Below is a small trained network, with its code and all its weights. Each question gives an input and a target symbol and asks what happens when units are switched off, that is, made to give their printed mean instead of their output.

import numpy as np


def w(rows, s, z=0):
    codes = np.array(rows[::2]) - 128.0
    scale = np.full(codes.shape[1], s)
    scale[-1] = z or s
    return codes * scale


def norm(h):
    return h / np.sqrt((h * h).mean(-1, keepdims=True) + 1e-5)


def f(y):
    return np.maximum(y, 0)


def softmax(a):
    e = np.exp(a - a.max(-1, keepdims=True))
    return e / e.sum(-1, keepdims=True)


def log_softmax(a):
    a = a - a.max(-1, keepdims=True)
    return a - np.log(np.exp(a).sum(-1, keepdims=True))


def net(x, mask):
    ids = ['αγδεθξπσψω'.index(c) for c in x.split()]
    T = len(ids)
    res = E[ids] + P[:T]
    u = 0
    for l in range(2):
        q, k, v = (norm(res) @ M[l].T for M in (Q, K, V))
        z = softmax(np.where(np.tri(T) > 0, q @ k.T / 2**0.5, -1e9)) @ v
        res = res + np.where(mask[u], z, O[l][:, -1]) @ O[l][:, :-1]
        u += 1
        y = f(norm(res) @ A[l][:, :-1].T + A[l][:, -1])
        res = res + np.where(mask[u : u + 4], y, B[l][:, -1]) @ B[l][:, :-1]
        u += 4
    return log_softmax(norm(res)[-1] @ U[:, :-1].T + U[:, -1])


Q, K, V, O, A, B = {}, {}, {}, {}, {}, {}
E = w([
[149,143,69,130,117,111],'α',
[179,137,170,98,164,179],'γ',
[157,144,185,103,159,154],'δ',
[169,69,90,119,88,158],'ε',
[191,152,157,106,113,177],'θ',
[115,98,103,169,162,144],'ξ',
[154,170,185,120,129,158],'π',
[129,93,135,131,90,114],'σ',
[127,2,94,118,176,193],'ψ',
[157,139,188,129,140,101],'ω',
],0.024)
P = w([
[13,153,60,219,172,129],'0',
[216,131,148,196,89,187],'1',
[217,132,193,226,110,132],'2',
[243,95,153,188,135,131],'3',
[255,65,152,178,132,137],'4',
[243,69,133,184,156,115],'5',
[222,85,163,196,156,108],'6',
],0.0076)
Q[0] = w([
[226,193,254,96,231,254],'0.h0',
[110,97,90,157,183,187],'0.h0',
],0.0072)
K[0] = w([
[6,180,91,116,140,172],'0.h0',
[128,127,114,154,146,125],'0.h0',
],0.014)
V[0] = w([
[1,122,147,103,253,86],'0.h0',
[242,6,68,140,203,82],'0.h0',
],0.0073)
O[0] = w([
[134,227,129,90,80,128,5],'0.h0',
[252,90,157,152,102,62,125],'0.h0',
],0.016,0.0029)
A[0] = w([
[84,5,121,202,118,182,255],'0.n0',
[127,65,133,131,129,60,25],'0.n1',
[143,151,87,230,108,151,250],'0.n2',
[135,129,147,113,134,57,53],'0.n3',
],0.012,0.0028)
B[0] = w([
[130,49,54,44,112,6,252],'0.n0',
[112,113,180,115,151,172,160],'0.n1',
[96,44,105,99,164,132,177],'0.n2',
[93,140,139,132,117,187,135],'0.n3',
],0.015,0.013)
Q[1] = w([
[109,39,103,158,113,107],'1.h0',
[131,128,202,3,161,155],'1.h0',
],0.019)
K[1] = w([
[197,43,173,84,85,93],'1.h0',
[28,157,3,205,149,98],'1.h0',
],0.011)
V[1] = w([
[146,192,121,115,84,45],'1.h0',
[186,131,181,108,199,254],'1.h0',
],0.0099)
O[1] = w([
[192,184,31,248,67,145,108],'1.h0',
[233,169,159,47,238,63,2],'1.h0',
],0.011,0.0067)
A[1] = w([
[144,196,4,232,55,125,26],'1.n0',
[187,219,115,178,164,124,144],'1.n1',
[84,82,222,177,144,162,5],'1.n2',
[9,51,13,187,102,134,69],'1.n3',
],0.013,0.0033)
B[1] = w([
[22,134,195,240,232,82,159],'1.n0',
[89,154,9,168,87,80,157],'1.n1',
[192,159,18,120,126,212,142],'1.n2',
[154,112,142,12,33,49,254],'1.n3',
],0.013,0.014)
U = w([
[189,26,201,195,226,139,240],'α',
[96,87,65,52,119,65,137],'γ',
[241,181,182,175,73,106,119],'δ',
[172,246,40,96,92,100,4],'ε',
[63,138,158,65,207,197,120],'θ',
[182,96,73,157,131,247,125],'ξ',
[217,187,184,105,228,51,90],'π',
[193,190,255,89,73,132,75],'σ',
[105,127,133,236,205,105,250],'ψ',
[92,140,200,167,13,179,71],'ω',
],0.0077,0.0033)

Each question gives the input, a string of symbols that net reads in full, and the target symbol t.
The units are the heads (2 rows each of Q, K, V and O) and the neurons (one row each of A and B). Each row of codes is followed by its name. A weight is (code - 128) times the scale printed after its matrix; where a second scale follows, it is the last column's (O, A, B and U).
mask holds one flag per unit, layer by layer, with each layer's heads first. A switched-off unit (its flag False) gives its mean, the last column of its rows in O or B, instead of its output. The means were averaged over made-up inputs and are rounded, as every weight is.
A unit's drop is (log p(t) with every unit on - log p(t) with that unit switched off) / (log p(t) with every unit on - log p(t) with every unit switched off).
The circuit of an input: a set's keep is (log p(t) with only the set's units on - log p(t) with every unit switched off) / (log p(t) with every unit on - log p(t) with every unit switched off). Starting from all 10 units, units are removed one at a time, each time the one whose removal leaves the highest keep (on an exact tie, the one counted first), for as long as the keep stays at least 0.8.
circuit, biggest first: the units of the circuit, biggest drop first
top k neurons: the k neurons with the biggest drops, biggest first
top k neurons in layer l: the k neurons of layer l with the biggest drops, biggest first
drop when u is switched off: that unit's drop, to one decimal
input ξ ω π ε θ γ δ, target σ: circuit, biggest first -> 0.h0, 0.n0
input π σ θ π, target θ: circuit, biggest first -> 0.n0, 0.h0
input σ ξ α δ δ, target ω: circuit, biggest first -> 1.h0, 0.h0, 0.n0
input ω α θ ξ ω δ θ, target ψ: circuit, biggest first -> 0.h0, 1.h0, 1.n0
input ω σ θ δ γ ω ω, target ψ: circuit, biggest first -> 0.h0, 1.h0, 1.n0, 0.n1
input α π θ θ, target ξ: top neuron -> 0.n0
input α θ α γ, target ξ: circuit, biggest first -> 0.n0, 1.n2, 1.n3
input σ ω π θ δ, target ω: circuit, biggest first -> 1.h0, 0.n0, 0.h0
input γ σ α θ θ, target π: top 2 neurons -> 0.n0, 1.n3
input ψ ξ ω, target δ: top 2 neurons -> 0.n0, 1.n3
input ε θ γ θ ω ω, target α: circuit, biggest first -> 0.h0, 1.n3
input ξ θ θ ω θ θ, target σ: circuit, biggest first -> 0.n0, 0.h0
input σ α π α θ γ, target ω: top 2 neurons -> 0.n0, 1.n0
input ω θ δ, target ψ: top neuron in layer 1 -> 1.n0
input δ ω δ π θ, target ε: top 2 neurons in layer 1 -> 1.n1, 1.n3
input ω ψ ω, target ψ: top 4 neurons -> 1.n0, 0.n0, 0.n1, 1.n3
input δ ψ π ξ δ, target ε: top 2 neurons -> 0.n0, 1.n1
input π ω α δ, target θ: drop when 0.h0 is switched off -> 0.6
input ξ γ ω θ δ π, target σ: drop when 0.h0 is switched off -> 0.7
input ψ θ ψ δ ω ξ θ, target δ: drop when 1.n2 is switched off -> 0.0
input δ σ π δ σ ε π, target ε: drop when 0.h0 is switched off -> 0.5
input ω δ γ δ γ δ, target ψ: top 3 neurons -> 1.n0, 0.n1, 0.n0
